Here is a tiny trained network, its code and every weight. The questions are about switching its units off for an input and a class, where a switched-off unit gives its printed mean instead of its output.

import numpy as np


def w(rows, s, z=0):
    codes = np.array(rows[::2]) - 128.0
    scale = np.full(codes.shape[1], s)
    scale[-1] = z or s
    return codes * scale


def f(y):
    return np.maximum(y, 0)


def log_softmax(a):
    a = a - a.max(-1, keepdims=True)
    return a - np.log(np.exp(a).sum(-1, keepdims=True))


def net(x, mask):
    res = np.array(x, float).reshape(1, 8) / 4 @ E
    y = f(res @ A[0][:, :-1].T + A[0][:, -1])
    res = res + np.where(mask, y, B[0][:, -1]) @ B[0][:, :-1]
    return log_softmax(res[-1] @ U[:, :-1].T + U[:, -1])


A, B = {}, {}
E = w([
[128,128,128,128,126,129,128,128],'x0',
[248,97,128,120,134,134,136,129],'x1',
[130,122,128,239,135,131,168,132],'x2',
[128,128,128,128,128,129,127,128],'x3',
[128,127,127,128,129,128,129,128],'x4',
[128,128,128,128,129,128,128,128],'x5',
[130,127,132,125,129,118,142,11],'x6',
[128,128,128,128,129,127,128,128],'x7',
],0.016)
A[0] = w([
[76,134,133,214,122,131,128,124,112],'neuron 1',
[129,131,125,138,130,127,132,139,127],'neuron 2',
[72,152,134,135,124,131,122,48,119],'neuron 3',
[60,131,131,229,115,127,147,127,108],'neuron 4',
[128,136,116,37,146,112,82,30,116],'neuron 5',
[240,118,139,126,103,136,137,20,2],'neuron 6',
[191,119,127,233,124,139,139,126,40],'neuron 7',
[25,133,128,123,114,145,141,229,219],'neuron 8',
[229,109,133,117,108,135,148,133,146],'neuron 9',
[138,134,117,246,140,121,140,217,111],'neuron 10',
[117,143,124,124,123,125,119,127,148],'neuron 11',
[120,132,126,123,133,120,129,131,119],'neuron 12',
[187,128,127,206,113,138,157,128,50],'neuron 13',
[124,124,110,78,137,141,120,161,181],'neuron 14',
[52,132,137,92,136,120,124,127,183],'neuron 15',
[129,123,129,132,132,132,129,128,118],'neuron 16',
[116,126,127,128,131,117,127,142,149],'neuron 17',
[140,135,121,118,118,115,113,138,124],'neuron 18',
[48,150,122,96,118,113,105,124,198],'neuron 19',
[134,122,119,250,154,120,169,37,20],'neuron 20',
[112,131,123,118,136,137,130,131,106],'neuron 21',
[77,150,131,135,124,131,120,53,119],'neuron 22',
[243,114,136,120,135,129,122,223,99],'neuron 23',
[159,121,131,123,124,146,142,102,78],'neuron 24',
[123,134,117,29,129,135,111,224,220],'neuron 25',
[88,132,119,129,119,135,133,68,118],'neuron 26',
],0.013,0.0048)
B[0] = w([
[169,157,114,165,126,93,192,126,197],'neuron 1',
[136,133,129,137,132,138,121,129,138],'neuron 2',
[117,114,191,124,101,169,168,131,189],'neuron 3',
[184,160,103,167,128,83,213,127,215],'neuron 4',
[231,140,199,101,100,124,91,120,203],'neuron 5',
[133,174,112,107,186,27,73,120,227],'neuron 6',
[60,101,148,137,118,176,45,129,209],'neuron 7',
[121,151,92,163,173,50,48,118,250],'neuron 8',
[184,97,20,60,148,151,122,146,209],'neuron 9',
[216,121,147,204,108,164,55,121,229],'neuron 10',
[118,122,136,128,125,131,115,130,143],'neuron 11',
[125,125,125,127,125,129,122,121,134],'neuron 12',
[75,98,145,133,123,164,59,136,195],'neuron 13',
[100,124,100,99,140,117,153,133,176],'neuron 14',
[85,115,157,113,115,145,73,129,192],'neuron 15',
[127,125,131,127,127,128,124,131,131],'neuron 16',
[128,129,123,130,133,118,119,128,145],'neuron 17',
[124,128,118,124,132,128,139,126,141],'neuron 18',
[81,102,179,121,139,157,67,127,203],'neuron 19',
[2,121,93,132,142,102,177,136,237],'neuron 20',
[122,130,128,124,123,134,117,125,138],'neuron 21',
[118,120,187,123,104,168,164,133,184],'neuron 22',
[134,110,124,112,72,205,204,123,225],'neuron 23',
[134,138,120,131,146,100,116,129,154],'neuron 24',
[49,118,62,102,170,117,191,133,237],'neuron 25',
[123,122,172,119,125,166,160,130,171],'neuron 26',
],0.036,0.018)
U = w([
[38,125,101,107,186,74,76,130,253],'0',
[209,189,119,191,137,53,100,110,131],'1',
[130,104,71,68,123,152,243,149,105],'2',
[170,81,125,140,63,213,88,142,67],'3',
[149,109,210,100,71,190,107,112,202],'4',
[86,139,146,150,103,128,255,129,104],'5',
[242,178,117,80,161,53,97,104,6],'6',
],0.0059,0.0018)

Each question gives the input, the list of numbers given to net, and the class t.
The units are the neurons (one row each of A and B). Each row of codes is followed by its name. A weight is (code - 128) times the scale printed after its matrix; where a second scale follows, it is the last column's (A, B and U).
mask holds one flag per neuron, in row order. A switched-off neuron (its flag False) gives its mean, the last column of its row in B, instead of its output. The means were averaged over made-up inputs and are rounded, as every weight is.
A unit's drop is (log p(t) with every unit on - log p(t) with that unit switched off) / (log p(t) with every unit on - log p(t) with every unit switched off).
The circuit of an input: a set's keep is (log p(t) with only the set's units on - log p(t) with every unit switched off) / (log p(t) with every unit on - log p(t) with every unit switched off). Starting from the 12 units with the biggest drops (on a tie, the unit counted first), units are removed one at a time, each time the one whose removal leaves the highest keep (on an exact tie, the one counted first), for as long as the keep stays at least 0.8.
circuit, biggest first: the units of the circuit, biggest drop first
most important unit: the unit with the biggest drop
top k neurons: the k neurons with the biggest drops, biggest first
drop when u is switched off: that unit's drop, to one decimal
input [0,1,-5,8,-1,4,-7,6], class 2: most important unit -> neuron 23
input [-5,3,3,6,5,-5,0,8], class 3: circuit, biggest first -> (neuron 8; neuron 25)
input [-5,0,8,-4,0,1,3,-6], class 5: top 4 neurons -> (neuron 20; neuron 4; neuron 8; neuron 1)
input [-8,5,-2,0,4,-5,0,4], class 2: top 2 neurons -> (neuron 8; neuron 23)
input [-8,1,-8,4,-2,-2,-2,-8], class 2: top 2 neurons -> (neuron 25; neuron 6)
input [1,6,-4,8,7,2,0,8], class 2: top 2 neurons -> (neuron 23; neuron 8)
input [4,7,-7,5,7,-8,1,2], class 6: top 2 neurons -> (neuron 6; neuron 5)
input [1,2,-6,3,-3,3,1,-5], class 6: top 2 neurons -> (neuron 5; neuron 20)
input [-1,7,-2,2,6,1,1,-6], class 6: top 2 neurons -> (neuron 6; neuron 20)
input [6,2,2,8,7,2,-7,-2], class 3: drop when neuron 10 is switched off -> 0.3
input [7,3,2,2,-1,-5,-2,-4], class 3: drop when neuron 26 is switched off -> 0.0
input [-5,-5,1,0,0,-8,4,2], class 5: drop when neuron 10 is switched off -> 0.1
input [-1,5,1,-2,8,3,-6,4], class 3: top 2 neurons -> (neuron 10; neuron 20)
input [6,0,4,4,6,-4,5,-1], class 5: most important unit -> neuron 8
